Below is a small trained network, with its code and all its weights. Each question gives an input and a target symbol and asks what happens when units are switched off, that is, made to give their printed mean instead of their output.

import numpy as np


def w(rows, s, z=0):
    codes = np.array(rows[::2]) - 128.0
    scale = np.full(codes.shape[1], s)
    scale[-1] = z or s
    return codes * scale


def norm(h):
    return h / np.sqrt((h * h).mean(-1, keepdims=True) + 1e-5)


def f(y):
    return y / 2 * (1 + np.tanh(0.7978845608 * (y + 0.044715 * y**3)))


def softmax(a):
    e = np.exp(a - a.max(-1, keepdims=True))
    return e / e.sum(-1, keepdims=True)


def log_softmax(a):
    a = a - a.max(-1, keepdims=True)
    return a - np.log(np.exp(a).sum(-1, keepdims=True))


def net(x, mask):
    ids = ['Θβγδεηξπστφψω'.index(c) for c in x.split()]
    T = len(ids)
    res = E[ids] + P[:T]
    r = norm(res)
    for j in range(3):
        rows = slice(3 * j, 3 * j + 3)
        q, k, v = (r @ M[0][rows].T for M in (Q, K, V))
        z = softmax(np.where(np.tri(T) > 0, q @ k.T / 3**0.5, -1e9)) @ v
        o = O[0][rows]
        res = res + np.where(mask[j], z, o[:, -1]) @ o[:, :-1]
    y = f(norm(res) @ A[0][:, :-1].T + A[0][:, -1])
    res = res + np.where(mask[3:15], y, B[0][:, -1]) @ B[0][:, :-1]
    return log_softmax(norm(res)[-1] @ U[:, :-1].T + U[:, -1])


Q, K, V, O, A, B = {}, {}, {}, {}, {}, {}
E = w([
[108,147,128,168,73,93,138],'Θ',
[89,142,131,152,159,112,161],'β',
[137,154,62,190,171,44,85],'γ',
[180,80,167,142,85,151,104],'δ',
[167,158,126,178,89,138,117],'ε',
[161,117,138,128,155,165,101],'η',
[84,155,184,124,136,5,165],'ξ',
[128,9,156,126,96,95,165],'π',
[248,117,81,54,177,110,188],'σ',
[169,122,149,181,125,139,167],'τ',
[147,134,135,137,67,133,78],'φ',
[130,172,128,137,109,154,93],'ψ',
[158,172,51,84,168,168,154],'ω',
],0.016)
P = w([
[186,199,254,75,169,24,141],'0',
[172,162,180,78,137,110,160],'1',
[155,145,185,101,127,108,148],'2',
[142,132,168,106,129,123,145],'3',
[128,121,152,111,128,130,142],'4',
[119,114,131,111,135,141,137],'5',
[110,108,116,115,139,153,133],'6',
[103,99,96,122,141,166,131],'7',
[92,88,74,127,148,176,132],'8',
[83,79,52,132,146,194,132],'9',
[78,64,33,143,146,213,134],'10',
[73,60,14,143,151,221,137],'11',
],0.0058)
Q[0] = w([
[134,31,11,80,241,204,219],'h0',
[149,39,242,113,217,159,59],'h0',
[236,57,80,71,44,159,63],'h0',
[196,78,234,33,81,28,106],'h1',
[214,113,156,3,121,132,229],'h1',
[188,93,201,127,101,86,115],'h1',
[136,116,239,91,101,66,62],'h2',
[147,216,121,115,145,133,206],'h2',
[81,35,120,105,133,109,120],'h2',
],0.0072)
K[0] = w([
[108,53,118,196,193,137,82],'h0',
[180,84,184,1,190,156,175],'h0',
[165,71,125,135,37,160,37],'h0',
[132,156,197,89,105,143,184],'h1',
[140,85,186,185,68,166,193],'h1',
[129,146,174,81,140,146,144],'h1',
[159,134,154,103,180,73,140],'h2',
[155,81,170,147,107,217,135],'h2',
[91,111,143,131,129,57,118],'h2',
],0.0097)
V[0] = w([
[70,52,93,101,68,247,123],'h0',
[252,174,151,40,154,8,90],'h0',
[147,128,85,128,50,156,203],'h0',
[89,209,153,197,160,125,43],'h1',
[115,119,100,87,74,113,126],'h1',
[151,140,119,174,135,55,161],'h1',
[192,97,98,69,169,78,97],'h2',
[210,97,130,214,163,143,115],'h2',
[92,172,141,77,168,240,153],'h2',
],0.0042)
O[0] = w([
[151,165,211,125,161,3,125,6],'h0',
[58,101,35,177,174,144,109,150],'h0',
[161,189,110,178,156,101,146,136],'h0',
[222,182,134,66,95,136,114,157],'h1',
[100,138,56,123,88,81,128,82],'h1',
[116,179,129,163,187,61,205,193],'h1',
[173,123,116,72,169,78,151,141],'h2',
[197,121,152,146,147,171,89,158],'h2',
[69,157,140,163,192,128,112,236],'h2',
],0.0048,0.0017)
A[0] = w([
[97,136,153,194,29,146,63,162],'n0',
[71,74,155,145,152,182,91,156],'n1',
[214,143,92,195,112,158,10,117],'n2',
[196,163,149,137,144,231,139,80],'n3',
[84,208,77,87,156,179,61,106],'n4',
[188,113,115,125,155,119,161,178],'n5',
[154,241,122,42,161,165,102,190],'n6',
[69,198,94,135,173,178,234,165],'n7',
[9,20,124,95,22,245,78,159],'n8',
[151,232,93,145,193,65,73,30],'n9',
[81,56,71,155,60,192,39,131],'n10',
[166,218,214,76,83,3,37,3],'n11',
],0.0057,0.0032)
B[0] = w([
[180,128,122,67,135,213,145,164],'n0',
[108,142,48,114,86,159,123,140],'n1',
[98,148,110,64,153,104,95,181],'n2',
[97,161,147,184,149,77,119,176],'n3',
[90,117,147,216,99,137,154,197],'n4',
[70,90,169,109,152,164,94,160],'n5',
[87,96,189,134,88,74,122,227],'n6',
[154,124,147,97,80,152,91,255],'n7',
[57,157,68,135,44,255,127,148],'n8',
[194,56,125,177,12,160,120,140],'n9',
[59,147,177,131,114,151,175,147],'n10',
[111,83,78,145,106,29,129,134],'n11',
],0.0069,0.0068)
U = w([
[198,166,123,144,56,102,214,129],'Θ',
[97,168,230,55,151,140,205,80],'β',
[171,96,83,184,127,82,85,224],'γ',
[210,33,172,117,103,184,56,40],'δ',
[196,226,128,130,156,140,70,55],'ε',
[85,108,158,111,210,114,42,165],'η',
[80,145,120,119,155,39,175,252],'ξ',
[117,1,145,146,93,119,195,81],'π',
[181,98,112,78,192,112,162,220],'σ',
[174,114,173,214,173,154,174,158],'τ',
[116,121,81,34,62,70,61,50],'φ',
[76,147,176,224,54,111,97,86],'ψ',
[84,135,40,132,167,176,193,174],'ω',
],0.0094,0.0031)

Each question gives the input, a string of symbols that net reads in full, and the target symbol t.
The units are the heads (3 rows each of Q, K, V and O) and the neurons (one row each of A and B). Each row of codes is followed by its name. A weight is (code - 128) times the scale printed after its matrix; where a second scale follows, it is the last column's (O, A, B and U).
mask holds one flag per unit, heads first, then neurons. A switched-off unit (its flag False) gives its mean, the last column of its rows in O or B, instead of its output. The means were averaged over made-up inputs and are rounded, as every weight is.
A unit's drop is (log p(t) with every unit on - log p(t) with that unit switched off) / (log p(t) with every unit on - log p(t) with every unit switched off).
The circuit of an input: a set's keep is (log p(t) with only the set's units on - log p(t) with every unit switched off) / (log p(t) with every unit on - log p(t) with every unit switched off). Starting from the 12 units with the biggest drops (on a tie, the unit counted first), units are removed one at a time, each time the one whose removal leaves the highest keep (on an exact tie, the one counted first), for as long as the keep stays at least 0.8.
units of the circuit, in order: the units of the circuit, biggest drop first
top k neurons: the k neurons with the biggest drops, biggest first
heads that matter: for each layer, one digit per head in row order, 1 if its drop is at least 0.15 and else 0, layers parted by /
drop of u: that unit's drop, to one decimal
input Θ ψ ω δ ω ε Θ ω φ η η Θ, target ω: units of the circuit, in order : n6, n0
input ω Θ β ω τ φ ω ψ β ω φ, target ω: units of the circuit, in order : n8, n7
input β ω Θ β, target ω: units of the circuit, in order : h0, n6
input β β η σ ψ Θ β ω ω η, target ω: units of the circuit, in order : n8, n7
input β δ ω π ω, target π: heads that matter : 110
input ω ω ω ω ω τ Θ φ β ω φ ω, target φ: units of the circuit, in order : h0, n6, h1, n7
input ω ω ψ ω ω ε ω, target ε: top 2 neurons : n10, n8
input ω β β ε φ φ, target φ: units of the circuit, in order : h0, n11, n2, n0
input ω ψ π ψ ψ β, target β: units of the circuit, in order : h0, n4
input ω δ φ φ β ξ γ φ ω β η β, target β: heads that matter : 110
input ω β β β ω ω ω β ω, target β: heads that matter : 100
input η β ω β ω, target β: top 4 neurons : n6, n8, n7, n1
input σ σ φ φ η, target η: heads that matter : 001
input π Θ ψ Θ Θ τ β ψ ψ ω, target ψ: top 2 neurons : n6, n4
input η ω ψ β β τ ω η ω, target η: heads that matter : 111
input Θ β ω ω τ β, target ω: heads that matter : 010
input β ω ξ β ω ω δ ω, target δ: heads that matter : 101
input σ ω ω Θ ω, target Θ: heads that matter : 110
input φ ξ ω ω ω ε η, target η: heads that matter : 100
input ω ψ ω ω η ω, target η: top 2 neurons : n6, n8
input ω ψ ψ Θ ξ ω φ ω, target φ: top 2 neurons : n6, n7
input ω ψ ω Θ ω, target Θ: top 3 neurons : n9, n6, n2
input ω β η η β ω ε, target ε: top neuron : n2
input β φ ε, target ε: drop of n0 : 0.1
input ω ψ ω δ ω, target δ: drop of h0 : 0.5
input ω ω τ ω ε ω, target ε: drop of n7 : 0.5
input ξ φ ω ξ β ω ω φ, target ω: drop of n0 : 0.1
